Below are the code and all the weights of a small trained network. Each question names an input and a target symbol and asks about switching units off, where a switched-off unit gives its printed mean instead of its output.

import numpy as np


def w(rows, s, z=0):
    codes = np.array(rows[::2]) - 128.0
    scale = np.full(codes.shape[1], s)
    scale[-1] = z or s
    return codes * scale


def f(y):
    return y / 2 * (1 + np.tanh(0.7978845608 * (y + 0.044715 * y**3)))


def softmax(a):
    e = np.exp(a - a.max(-1, keepdims=True))
    return e / e.sum(-1, keepdims=True)


def log_softmax(a):
    a = a - a.max(-1, keepdims=True)
    return a - np.log(np.exp(a).sum(-1, keepdims=True))


def net(x, mask):
    ids = ['αβγδεζηθλμξστψω'.index(c) for c in x.split()]
    T = len(ids)
    res = E[ids] + P[:T]
    r = res
    for j in range(3):
        rows = slice(3 * j, 3 * j + 3)
        q, k, v = (r @ M[0][rows].T for M in (Q, K, V))
        z = softmax(np.where(np.tri(T) > 0, q @ k.T / 3**0.5, -1e9)) @ v
        o = O[0][rows]
        res = res + np.where(mask[j], z, o[:, -1]) @ o[:, :-1]
    y = f(res @ A[0][:, :-1].T + A[0][:, -1])
    res = res + np.where(mask[3:11], y, B[0][:, -1]) @ B[0][:, :-1]
    return log_softmax(res[-1] @ U[:, :-1].T + U[:, -1])


Q, K, V, O, A, B = {}, {}, {}, {}, {}, {}
E = w([
[90,176,100,125],'α',
[113,158,108,127],'β',
[155,83,134,87],'γ',
[60,101,136,79],'δ',
[41,70,151,85],'ε',
[112,173,78,103],'ζ',
[27,141,97,35],'η',
[134,113,105,81],'θ',
[135,87,131,188],'λ',
[120,164,79,142],'μ',
[47,128,109,155],'ξ',
[111,139,103,189],'σ',
[104,191,55,107],'τ',
[55,183,61,130],'ψ',
[252,143,66,112],'ω',
],0.013)
P = w([
[127,182,166,100],'0',
[127,161,134,101],'1',
[117,144,115,102],'2',
[113,128,96,112],'3',
[111,115,80,118],'4',
[110,102,63,128],'5',
[106,91,49,135],'6',
[105,78,35,142],'7',
[104,66,23,153],'8',
[106,52,10,159],'9',
[98,43,2,176],'10',
],0.0094)
Q[0] = w([
[122,148,103,185],'H1',
[3,101,98,119],'H1',
[109,147,73,102],'H1',
[161,135,91,129],'H2',
[144,175,183,154],'H2',
[109,130,132,167],'H2',
[86,93,163,94],'H3',
[60,105,103,111],'H3',
[73,137,163,177],'H3',
],0.04)
K[0] = w([
[124,94,119,57],'H1',
[123,75,4,157],'H1',
[123,59,129,146],'H1',
[136,79,129,144],'H2',
[121,183,220,155],'H2',
[89,130,134,168],'H2',
[48,146,166,132],'H3',
[68,95,57,167],'H3',
[103,217,93,115],'H3',
],0.031)
V[0] = w([
[228,111,186,202],'H1',
[197,150,102,44],'H1',
[89,249,119,242],'H1',
[151,69,154,115],'H2',
[165,84,116,110],'H2',
[141,166,35,129],'H2',
[111,148,224,188],'H3',
[111,102,100,249],'H3',
[69,38,174,81],'H3',
],0.012)
O[0] = w([
[220,71,115,52,2],'H1',
[198,124,169,156,109],'H1',
[120,167,242,25,112],'H1',
[144,150,112,90,113],'H2',
[164,143,146,95,138],'H2',
[180,92,207,140,194],'H2',
[89,153,40,130,45],'H3',
[112,210,150,54,144],'H3',
[149,8,127,84,176],'H3',
],0.011,0.0094)
A[0] = w([
[140,173,208,199,19],'N1',
[202,178,37,51,254],'N2',
[230,173,61,231,187],'N3',
[102,154,162,232,24],'N4',
[225,56,88,96,99],'N5',
[254,155,108,162,199],'N6',
[244,208,212,171,31],'N7',
[163,158,32,112,85],'N8',
],0.0091,0.0055)
B[0] = w([
[34,87,152,182,227],'N1',
[46,39,97,195,137],'N2',
[126,124,112,49,231],'N3',
[222,106,132,115,255],'N4',
[169,194,92,126,199],'N5',
[63,119,251,141,185],'N6',
[220,171,57,121,202],'N7',
[157,60,188,81,122],'N8',
],0.021,0.0066)
U = w([
[67,154,210,181,74],'α',
[111,171,140,143,241],'β',
[73,101,175,1,122],'γ',
[115,125,120,143,183],'δ',
[167,131,42,65,250],'ε',
[132,110,138,150,138],'ζ',
[134,86,162,152,43],'η',
[117,97,181,92,107],'θ',
[30,95,70,147,136],'λ',
[115,159,140,157,98],'μ',
[90,111,192,120,111],'ξ',
[30,236,122,110,245],'σ',
[174,65,154,195,3],'τ',
[112,135,162,146,93],'ψ',
[166,146,224,110,70],'ω',
],0.0058,0.0042)

Each question gives the input, a string of symbols that net reads in full, and the target symbol t.
The units are the heads (3 rows each of Q, K, V and O) and the neurons (one row each of A and B). Each row of codes is followed by its name. A weight is (code - 128) times the scale printed after its matrix; where a second scale follows, it is the last column's (O, A, B and U).
mask holds one flag per unit, heads first, then neurons. A switched-off unit (its flag False) gives its mean, the last column of its rows in O or B, instead of its output. The means were averaged over made-up inputs and are rounded, as every weight is.
A unit's drop is (log p(t) with every unit on - log p(t) with that unit switched off) / (log p(t) with every unit on - log p(t) with every unit switched off).
The circuit of an input: a set's keep is (log p(t) with only the set's units on - log p(t) with every unit switched off) / (log p(t) with every unit on - log p(t) with every unit switched off). Starting from all 11 units, units are removed one at a time, each time the one whose removal leaves the highest keep (on an exact tie, the one counted first), for as long as the keep stays at least 0.8.
circuit, biggest first: the units of the circuit, biggest drop first
most important unit: the unit with the biggest drop
top k neurons: the k neurons with the biggest drops, biggest first
which heads matter: for each layer, one digit per head in row order, 1 if its drop is at least 0.15 and else 0, layers parted by /
input μ δ ε σ η γ γ ζ, target γ: top 2 neurons => [N3; N6]
input γ ε ε δ, target λ: circuit, biggest first => [H3; H2; H1]
input ε ω δ, target ω: which heads matter => 110
input σ σ λ ε ε ε μ, target ε: most important unit => H1
input γ α ε ε β, target ε: circuit, biggest first => [H1; N1; N6; N4]
input ζ ε τ η τ ε ε γ, target ε: circuit, biggest first => [N5; H3; H1]
input γ γ ε λ ε δ, target ε: circuit, biggest first => [H1; H3; N5]
input γ β ε σ β α λ α, target λ: circuit, biggest first => [H1; N2; H3; N4]
input ω γ β θ α ε α β λ ε θ, target ε: which heads matter => 101
input ε ε τ σ ε γ γ γ γ λ ε, target ε: circuit, biggest first => [H1; N5; H3]
input β α ε ζ σ ψ, target α: circuit, biggest first => [N1; H1; H2]
input μ λ λ μ, target λ: top 2 neurons => [N2; N4]
input β δ μ ω ω θ, target ω: circuit, biggest first => [N6; H1; H2; N5]
input α ξ δ, target σ: most important unit => N4
input ξ β ε η ε γ σ γ β, target γ: which heads matter => 100
input θ ξ η η ε η σ η, target γ: which heads matter => 100
input ε ζ τ λ σ σ, target σ: which heads matter => 101
input ε γ α μ δ η ε, target τ: circuit, biggest first => [H1; H3; N4; N3]
input ε θ ε γ λ α, target λ: which heads matter => 111
input η γ α δ σ δ, target γ: which heads matter => 100
input μ γ σ β β ε μ ε σ, target ε: top 3 neurons => [N4; N3; N6]
input ψ σ ζ, target σ: circuit, biggest first => [H3]
input λ β ε ε β β ξ ε α, target ε: circuit, biggest first => [H1; N4; N3]
input ξ ε ε, target σ: circuit, biggest first => [H2; N4]
